Each row is followed by its group and then its class within the group.
[-.03,.03,-.07,.03,-.11,-.04,-.05,.11,-.10,-.06,.07,.01,.02,.48,-.02,-.24,-.22] -> H (96)
[.09,.09,.04,.02,.01,-.03,.04,.12,-.05,.01,-.03,.01,.07,.62,-.11,-.05,-.04] -> H (96)
[.05,.11,.02,.01,-.01,-.11,-.05,.19,.08,.00,.01,.05,-.01,.62,-.03,.07,-.05] -> D (85)
[.02,.16,.04,.02,-.10,-.09,-.11,.17,.05,-.02,.00,.05,.08,.62,-.07,-.12,.03] -> D (84)
[-.01,.11,.10,.09,-.03,-.05,.11,.14,-.02,.06,-.09,-.01,-.02,.55,-.05,-.09,-.03] -> C (92)
[-.06,.03,.00,-.02,.01,-.07,-.04,.15,-.04,.01,.04,.05,-.03,.56,-.06,-.11,-.11] -> C (92)
[-.04,.06,-.06,-.02,-.09,-.10,.04,.07,.03,-.22,.01,.05,.12,.55,-.03,-.24,-.05] -> C (94)
[-.06,.03,-.03,.06,-.09,-.18,-.06,.20,-.02,-.03,-.01,.07,-.06,.62,-.07,-.29,-.06] -> D (85)
[.01,.03,.08,-.01,-.12,-.01,-.09,.10,-.06,.02,.05,.02,.03,.60,-.05,-.05,-.02] -> D (84)
[-.05,.07,-.02,.00,-.04,.00,.02,.19,-.09,.03,-.05,.04,-.06,.49,-.05,-.11,.03] -> H (96)
[-.03,.00,-.15,.13,-.11,-.05,.07,.08,-.07,-.06,.06,.01,.08,.41,-.08,-.08,-.18] -> H (96)
[-.02,.06,.05,-.07,-.03,-.04,.06,.17,-.01,.04,.10,.03,.05,.62,-.04,-.04,-.04] -> D (84)
[-.03,.03,-.03,.05,-.03,-.17,.00,.11,.08,.02,.03,.05,-.01,.37,-.06,.03,-.04] -> H (96)
[-.07,.12,-.03,.06,-.10,-.05,.04,.13,.01,-.08,.01,.02,-.04,.50,-.01,-.26,.04] -> H (96)
[.03,-.06,.04,.05,-.04,-.05,-.08,-.21,.01,-.01,.01,.03,-.03,.51,-.07,-.03,-.11] -> C (92)
[.03,-.03,.02,-.01,-.11,-.04,-.10,.13,-.04,-.04,.14,.04,.12,.55,-.03,-.15,-.11] -> C (92)
[-.07,-.01,.05,.03,-.13,-.05,.02,.16,-.08,-.04,.04,.10,-.04,.44,-.11,-.08,-.07] -> H (96)
[.07,-.07,.05,.04,-.12,-.01,-.01,.09,-.05,-.01,-.04,-.01,.05,.51,-.01,-.08,-.04] -> C (92)
[.11,.00,.02,.01,-.06,.00,.01,.13,-.05,.02,-.01,.04,.00,.27,-.03,-.18,-.09] -> H (91)
[-.03,.03,-.07,-.04,-.11,-.01,-.03,.17,-.04,-.02,.04,.04,-.02,.50,-.04,-.08,-.02] -> C (94)
[-.07,.11,.00,-.05,-.07,.03,-.06,.20,.03,.04,.10,.07,-.13,.62,-.04,-.25,-.13] -> H (91)
[.07,.07,.08,.04,.04,.05,.07,.11,-.01,.06,.11,.12,-.14,.40,-.02,-.06,-.04] -> C (92)

Each row is followed by its group and then its class within the group.
[-.03,-.01,.03,-.01,.01,-.02,.00,-.03,.03,-.01,.04,.00,.01,.11,-.01,-.03,.01] -> Z P
[-.04,-.02,-.01,.04,-.04,.04,.01,.01,.02,.00,-.03,.00,.01,.05,.01,.01,.01] -> A J
[-.05,-.01,.03,-.02,-.04,-.05,.00,-.01,.04,.00,.05,.00,-.01,.15,.00,-.03,.03] -> Z E
[-.08,-.02,.05,-.01,.00,-.04,-.07,-.03,.06,.01,.01,.01,.01,.12,.02,-.05,-.03] -> Z P
[-.02,-.01,.03,.01,.05,.02,-.02,-.03,.01,.00,.02,.03,.00,.05,.02,-.02,-.02] -> Z P
[-.01,.02,.02,.01,.05,.03,-.03,.00,-.04,-.02,.02,.00,.01,-.01,.00,-.02,-.11] -> A K
[-.03,-.01,.02,-.01,.00,-.03,-.03,-.01,.02,.00,.01,.00,.00,.08,.01,-.02,-.02] -> Z P
[-.05,-.01,.05,.03,.00,-.02,-.07,-.02,.02,.01,-.01,.01,.00,.05,.02,-.02,-.03] -> R L
[-.04,-.01,.04,-.04,-.01,-.05,.00,-.01,.03,-.03,.04,.01,-.01,.12,.00,-.05,.01] -> Z E
[-.01,.00,.05,-.04,.02,-.03,-.04,-.02,.01,-.02,.06,.01,-.01,.08,.00,-.04,-.01] -> Z E
[-.01,.01,.01,.02,.02,.01,-.01,-.01,-.03,-.01,.02,.00,.00,.04,.03,.00,-.03] -> A K
[-.04,.00,.03,.04,-.01,.01,-.02,-.03,.04,.01,-.02,.00,-.01,.04,.00,.01,-.03] -> A J
[-.02,.01,-.01,.03,.00,.01,.02,-.01,.01,.01,.01,.00,.02,.05,.00,.00,.00] -> R L
[-.03,.01,.03,.03,.03,.01,.00,.01,.01,-.01,.01,-.01,.01,.11,.02,-.03,.01] -> A K
[-.06,-.01,.01,.05,-.05,.01,.01,-.01,.03,.02,-.03,-.01,.00,.12,.04,.00,.02] -> A J
[-.02,.00,.05,.02,.02,.01,.00,.00,.00,-.01,.04,.00,-.01,.08,.02,-.02,-.04] -> A K
[-.05,.00,.01,.01,-.01,-.02,.01,-.01,.01,.00,.02,.00,.00,.12,.02,-.01,.01] -> A K
[-.03,-.02,.02,.01,-.02,-.01,-.05,.00,.03,-.01,-.03,-.01,.00,.04,.01,.01,.01] -> R W
[-.06,-.01,.02,.03,-.02,-.02,-.01,-.02,.02,.01,-.02,-.03,.00,.11,.05,-.01,.00] -> A K
[-.05,-.01,.03,-.01,-.04,-.01,-.08,-.03,.03,.04,-.04,.00,-.01,.05,.02,-.01,-.03] -> R W
[-.05,-.01,.06,-.02,.02,-.03,-.07,-.03,.05,.01,.02,-.02,.00,.11,.01,-.08,-.01] -> Z P
[.00,.01,.03,-.01,.02,.00,.04,-.01,.01,-.02,.06,.02,-.01,.09,-.02,-.02,.02] -> Z E
[.00,.01,.00,.03,.02,.04,.00,.00,-.02,.00,-.01,.01,.01,.01,.00,.01,-.04] -> A J

Each row is followed by its group and then its class within the group.
[-.01,.02,.00,.01,.03,-.02,-.01,.01,.05,.00,.00,.01,-.03,-.08,-.01,.00,-.08] -> <30> sr
[.01,-.04,-.02,-.01,.02,.02,-.07,-.01,.00,.02,.02,.02,.00,.06,.00,.00,.08] -> <29> bz
[.00,.01,.01,.00,.04,-.02,-.02,.01,.05,.01,.01,.00,-.04,-.05,.00,.00,-.05] -> <30> sr
[.01,-.02,-.03,.02,.01,.01,-.04,.00,-.02,.00,.00,.01,.01,.05,.00,-.01,.03] -> <29> bz
[.00,.01,.00,-.01,.01,-.01,-.01,.00,.02,.01,.02,.01,-.01,-.06,-.01,-.01,-.02] -> <30> sr
[.00,-.01,-.04,-.01,.01,.01,-.04,-.01,.00,.01,.01,.01,.01,.03,-.02,.01,.03] -> <29> fc
[.00,.00,-.02,.01,.04,.00,-.04,.01,.02,.01,.00,.01,-.02,-.02,.00,.00,-.05] -> <30> Ff
[.01,.00,-.03,-.01,.02,.01,-.05,-.01,.00,.00,.00,.01,.02,.04,.00,.00,.09] -> <29> bz
[.00,-.05,.00,.04,.01,.00,-.01,.02,-.01,.03,.00,.01,-.01,.00,.01,.01,-.15] -> <28> Sc
[-.01,-.01,.02,.01,.03,-.02,-.01,.02,.01,.00,.00,.01,-.03,-.04,.01,.00,-.05] -> <30> sr
[.00,-.03,.05,.02,.00,-.02,.00,.00,-.02,-.01,.00,.00,.00,-.03,.00,.00,-.08] -> <36> mb
[.01,-.06,.03,.02,.02,.00,.01,.01,.01,.02,.01,.01,.00,-.01,.00,.01,-.11] -> <28> Sc
[.00,-.03,.03,-.01,.01,.01,.03,.00,.04,.02,.00,.00,.01,-.03,.00,.01,-.09] -> <28> Sc
[.01,-.02,.01,.01,.03,-.01,.00,.00,.02,.00,.00,-.01,.01,.00,.02,.03,-.04] -> <28> Tl
[-.01,-.02,-.06,.02,.00,.02,-.05,-.01,-.02,-.01,.00,.01,.00,.04,.00,.01,.05] -> <29> fc
[.02,-.06,.03,.01,-.01,.01,.00,.01,-.03,.01,.00,.00,.01,-.03,.01,-.01,-.14] -> <36> mb
[.00,-.02,.02,.02,.01,-.01,.02,.01,.01,.02,.01,.01,.00,-.01,.00,.01,-.10] -> <28> Tl

Each row is followed by its group and then its class within the group.
[.01,.06,-.04,.00,-.02,.03,-.07,-.02,.00,.04,.01,-.01,-.03,-.01,.02,.07,-.01] -> jb (108)
[.01,.06,-.06,.01,.01,.01,.05,.00,-.03,.05,.02,-.06,.00,-.01,.02,.03,-.02] -> jb (90)
[-.05,-.04,.03,-.03,-.08,.09,-.04,-.02,-.01,.02,-.03,.00,-.06,.07,.08,.07,-.03] -> Hp (97)
[-.01,.00,-.04,-.01,-.05,.05,.22,-.01,.00,.01,-.02,.01,-.05,.00,.05,.07,.04] -> Rf (103)
[-.02,.06,-.06,-.02,-.08,.11,-.04,.00,-.05,.06,.01,-.06,-.09,.04,.08,.07,-.02] -> jb (116)
[-.05,.05,.01,-.04,.01,-.03,-.01,.02,.08,.05,.01,.02,-.10,.02,.01,.03,-.02] -> Hp (97)
[-.03,-.05,.01,-.02,-.07,.04,-.06,-.01,.05,.00,.02,-.02,-.06,.06,.06,.02,-.01] -> Hp (114)
[-.03,-.03,.00,-.02,-.01,.05,-.04,-.01,-.08,-.02,.00,.02,-.11,.04,.04,.10,-.03] -> tj (120)
[.02,.00,-.03,.03,-.05,.02,-.05,-.02,-.09,.06,.05,-.02,.02,.02,.03,.01,-.04] -> jb (116)
[.00,.03,-.07,-.02,-.03,.04,-.06,-.02,-.01,.00,-.02,-.01,-.02,.01,.01,.06,-.01] -> Rf (103)
[-.01,.04,-.06,-.02,-.02,.05,-.03,.03,-.01,.05,.01,.01,-.08,.00,.07,.07,-.02] -> jb (90)
[.02,.03,-.07,-.02,-.03,.05,-.07,.00,-.04,.00,-.01,.02,.00,.00,.02,.05,-.01] -> Rf (105)
[.00,.04,-.05,-.01,-.05,.05,-.02,.03,-.02,.06,.00,-.02,-.04,-.01,.05,.07,-.02] -> jb (90)
[.00,-.03,-.02,-.03,-.03,.00,-.03,-.03,-.08,.01,-.01,.01,-.03,.00,.03,.03,-.02] -> tj (89)
[-.05,-.12,.03,-.04,-.05,.03,-.03,-.03,.03,.03,-.02,-.01,-.07,.05,.03,.03,-.06] -> Hp (97)
[.00,.00,-.08,-.01,-.03,.04,-.01,-.01,-.06,.01,-.03,.00,.01,.00,.02,.04,-.01] -> Rf (118)
[.01,-.04,.00,-.01,.01,.06,.01,-.02,-.06,.04,-.02,-.07,-.06,.02,.05,.03,-.02] -> tj (89)
[.00,-.03,-.03,-.05,-.08,.10,-.06,-.04,-.08,.08,.03,-.02,-.13,.01,.13,.11,-.05] -> tj (120)
[-.02,-.02,.02,-.02,.02,.02,-.05,-.01,.01,-.01,.00,-.01,-.05,.04,.00,.02,-.04] -> Hp (93)
[-.02,.00,.00,-.03,.01,.01,-.02,.00,-.11,-.02,-.01,.01,-.06,.00,.06,.03,-.01] -> tj (120)
[.00,-.05,.03,.01,-.03,-.02,-.06,-.02,-.14,-.03,-.01,-.03,-.01,.04,.03,.04,-.03] -> tj (89)
[-.01,.06,-.03,.04,-.06,.05,-.04,.00,-.02,-.01,.01,-.03,-.05,.04,.06,.11,-.03] -> jb (108)
[.00,.08,-.08,-.03,-.08,.12,-.07,-.03,-.09,.11,-.02,-.02,-.02,.03,.12,.10,-.08] -> jb (116)
[.03,.04,-.08,.01,-.06,.03,-.07,-.04,-.03,.07,.00,-.01,-.02,.00,.04,.10,-.05] -> jb (108)
[.02,.12,-.01,.04,.00,-.02,.00,.01,-.02,-.03,.02,-.01,.01,.01,.01,.04,.00] -> jb (108)
[-.01,-.03,.02,.01,-.04,.04,-.04,.01,-.05,.01,.01,-.02,-.03,.07,.03,-.01,-.03] -> Hp (114)
[-.03,.06,-.08,-.03,-.05,.10,-.07,-.03,-.01,.02,-.01,.00,-.08,.01,.08,.08,-.05] -> jb (116)
[-.03,.06,-.06,-.01,-.05,.05,-.07,-.01,-.07,.03,-.01,.00,-.06,.04,.06,.06,-.03] -> jb (116)
[-.03,-.07,.02,-.02,-.02,.06,-.04,-.02,.01,.04,-.02,-.01,-.08,.04,.04,.01,-.02] -> Hp (93)
[-.03,-.06,-.01,-.05,.02,.05,.00,-.01,-.07,.00,.02,.04,-.10,-.02,.08,.09,-.01] -> tj (120)
[-.01,-.05,-.05,-.02,-.05,.08,-.02,-.02,-.09,.02,-.01,.01,-.08,.01,.09,.08,-.04] -> tj (120)
[-.05,-.09,-.03,-.02,-.06,.08,-.07,-.08,.06,.01,-.03,-.02,-.10,.05,.06,.08,-.06] -> Hp (114)

Each row is followed by its group and then its class within the group.
[-.02,.01,-.02,-.01,.02,-.05,-.01,-.01,.01,-.09,.07,-.05,-.03,.03,.03,.01,-.01] -> jf nq
[-.03,-.02,.04,-.03,.04,-.02,.00,-.04,.00,.05,.03,-.05,-.01,.03,.02,.00,.03] -> dh Zt
[-.04,-.07,.00,-.05,.10,-.02,.01,.02,.01,-.01,.12,-.02,-.02,.00,.06,.03,.02] -> jf nq
[.00,.01,.05,-.03,.00,.01,-.02,-.06,-.01,.08,.02,-.05,-.01,.03,.01,.02,.11] -> mh Nj
[-.06,.04,.00,.00,.02,-.05,-.01,-.05,.02,.03,.05,-.11,-.04,.02,.05,.06,-.06] -> Jp fh
[-.01,-.01,-.01,-.04,-.02,.01,-.01,-.05,.03,.04,.03,-.01,.01,.00,.03,-.02,.06] -> mh Nj
[.00,.01,.06,-.03,.05,.00,-.03,-.07,.00,.09,.05,-.02,-.03,.00,.03,.02,.05] -> mh Nj
[.02,-.02,.04,-.01,.09,-.03,-.01,-.01,-.02,.03,.03,-.04,.02,.01,.11,.02,-.05] -> Jp fh
[-.01,.00,.00,.00,.03,-.03,.05,.00,.03,-.02,.05,-.06,-.05,-.02,-.02,.00,.01] -> jf nq
[.03,.00,.01,.03,.09,-.03,-.01,-.04,.00,-.03,-.01,-.05,.01,.00,.08,.00,-.03] -> Jp Jn
[-.03,-.08,.03,-.02,.16,.02,.01,-.10,-.02,.03,.09,-.10,-.03,.03,.17,.00,-.02] -> Jp Jn
